Here is a tiny trained network, its code and every weight. The questions are about switching its units off for an input and a target symbol, where a switched-off unit gives its printed mean instead of its output.

import numpy as np


def w(rows, s, z=0):
    codes = np.array(rows[::2]) - 128.0
    scale = np.full(codes.shape[1], s)
    scale[-1] = z or s
    return codes * scale


def f(y):
    return np.maximum(y, 0)


def softmax(a):
    e = np.exp(a - a.max(-1, keepdims=True))
    return e / e.sum(-1, keepdims=True)


def log_softmax(a):
    a = a - a.max(-1, keepdims=True)
    return a - np.log(np.exp(a).sum(-1, keepdims=True))


def net(x, mask):
    ids = ['ΣΩαγδζηπφ'.index(c) for c in x.split()]
    T = len(ids)
    res = E[ids] + P[:T]
    r = res
    for j in range(2):
        rows = slice(4 * j, 4 * j + 4)
        q, k, v = (r @ M[0][rows].T for M in (Q, K, V))
        z = softmax(np.where(np.tri(T) > 0, q @ k.T / 4**0.5, -1e9)) @ v
        o = O[0][rows]
        res = res + np.where(mask[j], z, o[:, -1]) @ o[:, :-1]
    y = f(res @ A[0][:, :-1].T + A[0][:, -1])
    res = res + np.where(mask[2:6], y, B[0][:, -1]) @ B[0][:, :-1]
    return log_softmax(res[-1] @ U[:, :-1].T + U[:, -1])


Q, K, V, O, A, B = {}, {}, {}, {}, {}, {}
E = w([
[114,117,173,179,100,16],'Σ',
[170,84,204,70,163,120],'Ω',
[128,97,150,40,134,61],'α',
[165,195,65,111,101,164],'γ',
[84,200,97,6,89,88],'δ',
[135,131,81,170,54,102],'ζ',
[65,164,182,154,167,75],'η',
[183,130,125,164,165,65],'π',
[134,174,91,171,112,201],'φ',
],0.017)
P = w([
[63,132,198,116,34,246],'0',
[93,11,108,82,211,92],'1',
[84,17,96,86,218,81],'2',
[169,232,188,24,165,69],'3',
[36,82,110,129,190,114],'4',
[57,40,121,111,206,85],'5',
[184,253,194,36,147,48],'6',
],0.0076)
Q[0] = w([
[117,163,123,92,126,120],'H1',
[92,10,97,146,160,156],'H1',
[164,114,147,126,139,130],'H1',
[191,182,101,134,112,144],'H1',
[155,229,145,116,91,72],'H2',
[149,149,173,137,115,139],'H2',
[159,185,130,157,154,120],'H2',
[171,201,185,100,176,102],'H2',
],0.013)
K[0] = w([
[157,117,133,162,117,208],'H1',
[152,77,76,112,248,39],'H1',
[72,184,174,53,132,115],'H1',
[157,152,60,128,104,173],'H1',
[22,140,172,130,44,164],'H2',
[142,123,156,194,86,143],'H2',
[165,135,173,141,68,182],'H2',
[136,107,192,112,73,163],'H2',
],0.013)
V[0] = w([
[52,57,114,185,121,110],'H1',
[108,115,157,161,125,180],'H1',
[50,116,106,99,123,110],'H1',
[165,72,146,118,112,114],'H1',
[165,132,123,134,24,96],'H2',
[120,84,123,142,142,221],'H2',
[142,209,119,209,157,73],'H2',
[5,43,156,135,123,65],'H2',
],0.012)
O[0] = w([
[93,164,137,233,98,98,144],'H1',
[31,166,174,94,139,141,116],'H1',
[113,93,78,175,130,127,206],'H1',
[182,186,96,190,105,115,125],'H1',
[148,175,40,133,72,23,173],'H2',
[54,128,111,244,151,143,67],'H2',
[255,163,202,169,153,56,11],'H2',
[47,58,198,136,72,147,252],'H2',
],0.0076,0.0044)
A[0] = w([
[133,195,160,50,104,90,80],'N1',
[83,37,99,116,121,43,126],'N2',
[178,98,82,134,160,150,255],'N3',
[113,2,144,143,249,44,73],'N4',
],0.0087,0.0065)
B[0] = w([
[111,64,93,206,115,252,199],'N1',
[220,172,164,95,106,186,255],'N2',
[62,47,126,153,123,105,192],'N3',
[181,192,103,95,195,113,204],'N4',
],0.012,0.0099)
U = w([
[171,214,77,160,77,182,98],'Σ',
[91,41,226,123,179,169,107],'Ω',
[135,137,52,14,92,124,98],'α',
[9,83,111,28,110,42,254],'γ',
[74,124,143,56,59,162,107],'δ',
[160,39,135,190,34,169,87],'ζ',
[80,239,117,138,177,196,134],'η',
[187,117,2,157,180,173,90],'π',
[132,15,137,250,157,194,158],'φ',
],0.0065,0.006)

Each question gives the input, a string of symbols that net reads in full, and the target symbol t.
The units are the heads (4 rows each of Q, K, V and O) and the neurons (one row each of A and B). Each row of codes is followed by its name. A weight is (code - 128) times the scale printed after its matrix; where a second scale follows, it is the last column's (O, A, B and U).
mask holds one flag per unit, heads first, then neurons. A switched-off unit (its flag False) gives its mean, the last column of its rows in O or B, instead of its output. The means were averaged over made-up inputs and are rounded, as every weight is.
A unit's drop is (log p(t) with every unit on - log p(t) with that unit switched off) / (log p(t) with every unit on - log p(t) with every unit switched off).
The circuit of an input: a set's keep is (log p(t) with only the set's units on - log p(t) with every unit switched off) / (log p(t) with every unit on - log p(t) with every unit switched off). Starting from all 6 units, units are removed one at a time, each time the one whose removal leaves the highest keep (on an exact tie, the one counted first), for as long as the keep stays at least 0.8.
circuit, biggest first: the units of the circuit, biggest drop first
k most important neurons: the k neurons with the biggest drops, biggest first
which heads matter: for each layer, one digit per head in row order, 1 if its drop is at least 0.15 and else 0, layers parted by /
input α π η Σ Ω Σ φ, target δ: circuit, biggest first => H2, H1
input Σ Ω Σ Ω ζ δ Ω, target ζ: circuit, biggest first => H2, N1
input α φ Ω ζ Σ η η, target δ: circuit, biggest first => H2, N4, N3
input η ζ α π, target Ω: circuit, biggest first => H2
input Σ γ γ φ Σ γ Σ, target ζ: circuit, biggest first => H2, N1
input Σ η φ π ζ δ η, target ζ: which heads matter => 01
input γ φ π Σ Ω π Ω, target π: which heads matter => 01
input δ γ φ Ω, target α: which heads matter => 11
input π Σ η Ω η Σ Σ, target φ: circuit, biggest first => N1, H2
input Σ α α Ω φ Σ, target Σ: 2 most important neurons => N2, N4
input φ φ φ Σ, target η: circuit, biggest first => H2, H1
input Σ π Ω α φ Σ Σ, target ζ: 2 most important neurons => N1, N4
input φ γ α α Ω α δ, target η: 2 most important neurons => N1, N3
input α π φ Σ δ φ α, target δ: circuit, biggest first => H2, N2, N4
input γ φ δ δ, target π: circuit, biggest first => N1, H2
input π η η, target η: circuit, biggest first => N4, N3
input φ α Σ η φ γ γ, target η: circuit, biggest first => H1, H2
input Ω π φ ζ π η φ, target γ: most important neuron => N2
input Σ φ Ω Σ γ φ α, target ζ: circuit, biggest first => N1, H2
input Σ α ζ, target ζ: 2 most important neurons => N2, N4
input δ α Σ Σ α ζ, target ζ: 2 most important neurons => N4, N2
input φ Σ α, target α: 2 most important neurons => N4, N2
input γ ζ δ, target δ: 2 most important neurons => N1, N4
input Ω δ γ δ Σ Σ Ω, target γ: most important neuron => N2
